Here is a tiny trained network, its code and every weight. The questions are about switching its units off for an input and a class, where a switched-off unit gives its printed mean instead of its output.

import numpy as np


def w(rows, s, z=0):
    codes = np.array(rows[::2]) - 128.0
    scale = np.full(codes.shape[1], s)
    scale[-1] = z or s
    return codes * scale


def f(y):
    return np.maximum(y, 0)


def log_softmax(a):
    a = a - a.max(-1, keepdims=True)
    return a - np.log(np.exp(a).sum(-1, keepdims=True))


def net(x, mask):
    res = np.array(x, float).reshape(1, 6) / 4 @ E
    y = f(res @ A[0][:, :-1].T + A[0][:, -1])
    res = res + np.where(mask, y, B[0][:, -1]) @ B[0][:, :-1]
    return log_softmax(res[-1] @ U[:, :-1].T + U[:, -1])


A, B = {}, {}
E = w([
[164,164,88,151,145,96],'x0',
[128,132,124,132,125,137],'x1',
[107,176,129,148,7,2],'x2',
[240,173,241,83,38,173],'x3',
[142,162,132,165,142,118],'x4',
[52,250,117,19,142,163],'x5',
],0.007)
A[0] = w([
[185,98,139,117,235,217,35],'neuron 1',
[36,94,63,166,157,134,113],'neuron 2',
[162,79,145,158,114,75,59],'neuron 3',
[101,199,117,62,126,143,93],'neuron 4',
[245,151,174,81,61,205,7],'neuron 5',
[209,20,137,164,154,127,47],'neuron 6',
[101,191,144,55,201,153,67],'neuron 7',
[149,95,113,157,107,151,57],'neuron 8',
[150,99,138,143,140,120,80],'neuron 9',
],0.011,0.002)
B[0] = w([
[228,69,133,94,19,107,231],'neuron 1',
[185,144,183,73,211,90,231],'neuron 2',
[99,144,148,115,80,194,201],'neuron 3',
[84,95,124,196,73,183,215],'neuron 4',
[101,114,120,97,252,58,254],'neuron 5',
[43,209,80,189,113,184,225],'neuron 6',
[102,185,98,212,107,165,225],'neuron 7',
[84,117,117,104,135,166,158],'neuron 8',
[112,179,116,133,126,147,155],'neuron 9',
],0.011,0.0083)
U = w([
[75,180,84,181,97,160,52],'0',
[163,135,141,100,254,66,98],'1',
[184,130,140,115,21,55,253],'2',
],0.0084,0.005)

Each question gives the input, the list of numbers given to net, and the class t.
The units are the neurons (one row each of A and B). Each row of codes is followed by its name. A weight is (code - 128) times the scale printed after its matrix; where a second scale follows, it is the last column's (A, B and U).
mask holds one flag per neuron, in row order. A switched-off neuron (its flag False) gives its mean, the last column of its row in B, instead of its output. The means were averaged over made-up inputs and are rounded, as every weight is.
A unit's drop is (log p(t) with every unit on - log p(t) with that unit switched off) / (log p(t) with every unit on - log p(t) with every unit switched off).
The circuit of an input: a set's keep is (log p(t) with only the set's units on - log p(t) with every unit switched off) / (log p(t) with every unit on - log p(t) with every unit switched off). Starting from all 9 units, units are removed one at a time, each time the one whose removal leaves the highest keep (on an exact tie, the one counted first), for as long as the keep stays at least 0.8.
units of the circuit, in order: the units of the circuit, biggest drop first
unit that matters most: the unit with the biggest drop
top k neurons: the k neurons with the biggest drops, biggest first
drop when u is switched off: that unit's drop, to one decimal
input [-3,2,-3,-7,-1,0], class 1: unit that matters most => neuron 2
input [-2,-5,8,8,-1,3], class 1: top 2 neurons => neuron 5; neuron 1
input [3,3,-5,1,3,2], class 2: top 2 neurons => neuron 1; neuron 6
input [-6,-6,-2,5,5,3], class 1: top 2 neurons => neuron 5; neuron 6
input [0,-7,-7,-2,-6,0], class 2: top 2 neurons => neuron 1; neuron 5
input [2,-6,-6,-5,3,1], class 2: top 2 neurons => neuron 1; neuron 5
input [7,-1,6,2,-8,-7], class 0: units of the circuit, in order => neuron 6; neuron 1
input [3,-5,-8,7,1,-8], class 0: top 2 neurons => neuron 6; neuron 2
input [4,8,6,6,-2,4], class 1: top 2 neurons => neuron 5; neuron 1
input [-7,-1,-5,4,1,2], class 2: top 2 neurons => neuron 1; neuron 2
input [-3,-8,-7,5,4,-3], class 2: top 3 neurons => neuron 1; neuron 2; neuron 6
input [-4,5,-6,8,3,-8], class 0: top 3 neurons => neuron 6; neuron 2; neuron 3
input [-1,6,7,8,-5,3], class 1: drop when neuron 5 is switched off => 0.9
input [1,-7,-4,-2,7,-8], class 0: unit that matters most => neuron 6
input [-8,-4,-3,6,-7,2], class 1: drop when neuron 5 is switched off => 2.3
input [3,-4,-5,1,-2,4], class 2: drop when neuron 7 is switched off => -0.2
input [-3,6,-8,2,-8,0], class 2: drop when neuron 1 is switched off => 1.7
